Below are the code and all the weights of a small trained network. Each question names an input and a class and asks about switching units off, where a switched-off unit gives its printed mean instead of its output.

import numpy as np


def w(rows, s, z=0):
    codes = np.array(rows[::2]) - 128.0
    scale = np.full(codes.shape[1], s)
    scale[-1] = z or s
    return codes * scale


def f(y):
    return y / 2 * (1 + np.tanh(0.7978845608 * (y + 0.044715 * y**3)))


def log_softmax(a):
    a = a - a.max(-1, keepdims=True)
    return a - np.log(np.exp(a).sum(-1, keepdims=True))


def net(x, mask):
    res = np.array(x, float).reshape(1, 6) / 4 @ E
    y = f(res @ A[0][:, :-1].T + A[0][:, -1])
    res = res + np.where(mask, y, B[0][:, -1]) @ B[0][:, :-1]
    return log_softmax(res[-1] @ U[:, :-1].T + U[:, -1])


A, B = {}, {}
E = w([
[55,2,54,58,177,172,129],'x0',
[108,122,205,117,129,164,176],'x1',
[68,189,174,13,207,196,162],'x2',
[113,175,92,132,176,30,103],'x3',
[101,170,88,94,185,107,64],'x4',
[100,18,173,41,95,88,68],'x5',
],0.008)
A[0] = w([
[184,189,108,163,148,71,168,194],'N0',
[169,192,187,97,144,124,152,210],'N1',
[131,127,100,143,129,53,116,179],'N2',
[139,190,187,117,103,140,133,232],'N3',
[116,172,129,186,92,97,139,202],'N4',
[131,135,254,87,170,166,89,181],'N5',
[53,112,58,73,133,106,92,149],'N6',
[160,64,112,179,49,131,230,244],'N7',
[169,36,111,105,150,118,142,255],'N8',
],0.0099,0.0036)
B[0] = w([
[254,168,144,138,192,100,149,220],'N0',
[123,208,183,237,122,89,186,210],'N1',
[172,145,64,137,174,122,72,178],'N2',
[180,167,219,227,71,71,186,211],'N3',
[195,50,175,84,153,81,190,202],'N4',
[63,200,182,217,72,185,38,219],'N5',
[164,248,91,83,184,140,35,207],'N6',
[113,76,120,60,120,195,234,255],'N7',
[7,96,94,28,97,161,64,213],'N8',
],0.0073,0.0097)
U = w([
[117,162,48,101,187,175,35,109],'0',
[90,79,126,76,46,222,151,89],'1',
[253,146,161,144,168,82,178,254],'2',
[103,165,239,164,50,140,141,38],'3',
],0.0083,0.00094)

Each question gives the input, the list of numbers given to net, and the class t.
The units are the neurons (one row each of A and B). Each row of codes is followed by its name. A weight is (code - 128) times the scale printed after its matrix; where a second scale follows, it is the last column's (A, B and U).
mask holds one flag per neuron, in row order. A switched-off neuron (its flag False) gives its mean, the last column of its row in B, instead of its output. The means were averaged over made-up inputs and are rounded, as every weight is.
A unit's drop is (log p(t) with every unit on - log p(t) with that unit switched off) / (log p(t) with every unit on - log p(t) with every unit switched off).
The circuit of an input: a set's keep is (log p(t) with only the set's units on - log p(t) with every unit switched off) / (log p(t) with every unit on - log p(t) with every unit switched off). Starting from all 9 units, units are removed one at a time, each time the one whose removal leaves the highest keep (on an exact tie, the one counted first), for as long as the keep stays at least 0.8.
units of the circuit, in order: the units of the circuit, biggest drop first
k most important neurons: the k neurons with the biggest drops, biggest first
drop of u: that unit's drop, to one decimal
input [3,-2,-2,0,0,-1], class 0: most important neuron => N3
input [4,-2,-6,-2,-2,-6], class 1: units of the circuit, in order => N7, N3
input [7,6,3,2,-1,-3], class 0: 4 most important neurons => N7, N6, N3, N4
input [6,-7,8,1,-8,-2], class 0: units of the circuit, in order => N6, N3
input [0,7,0,5,2,8], class 0: 2 most important neurons => N3, N6
input [8,-6,-6,4,-8,7], class 0: 2 most important neurons => N6, N2
input [1,0,-5,0,0,7], class 1: 2 most important neurons => N0, N8
input [8,5,0,4,-1,1], class 0: 2 most important neurons => N6, N7
input [-1,3,6,1,8,2], class 3: 2 most important neurons => N5, N1
input [-5,2,-5,-8,-3,6], class 1: drop of N1 => 0.1
input [-2,-7,-7,1,-5,7], class 1: drop of N7 => 0.1
input [6,-1,0,-8,7,8], class 0: drop of N6 => 0.6
input [-1,-1,-2,-8,-4,3], class 1: drop of N0 => 0.0
input [0,5,-6,-5,-4,-5], class 1: units of the circuit, in order => N7
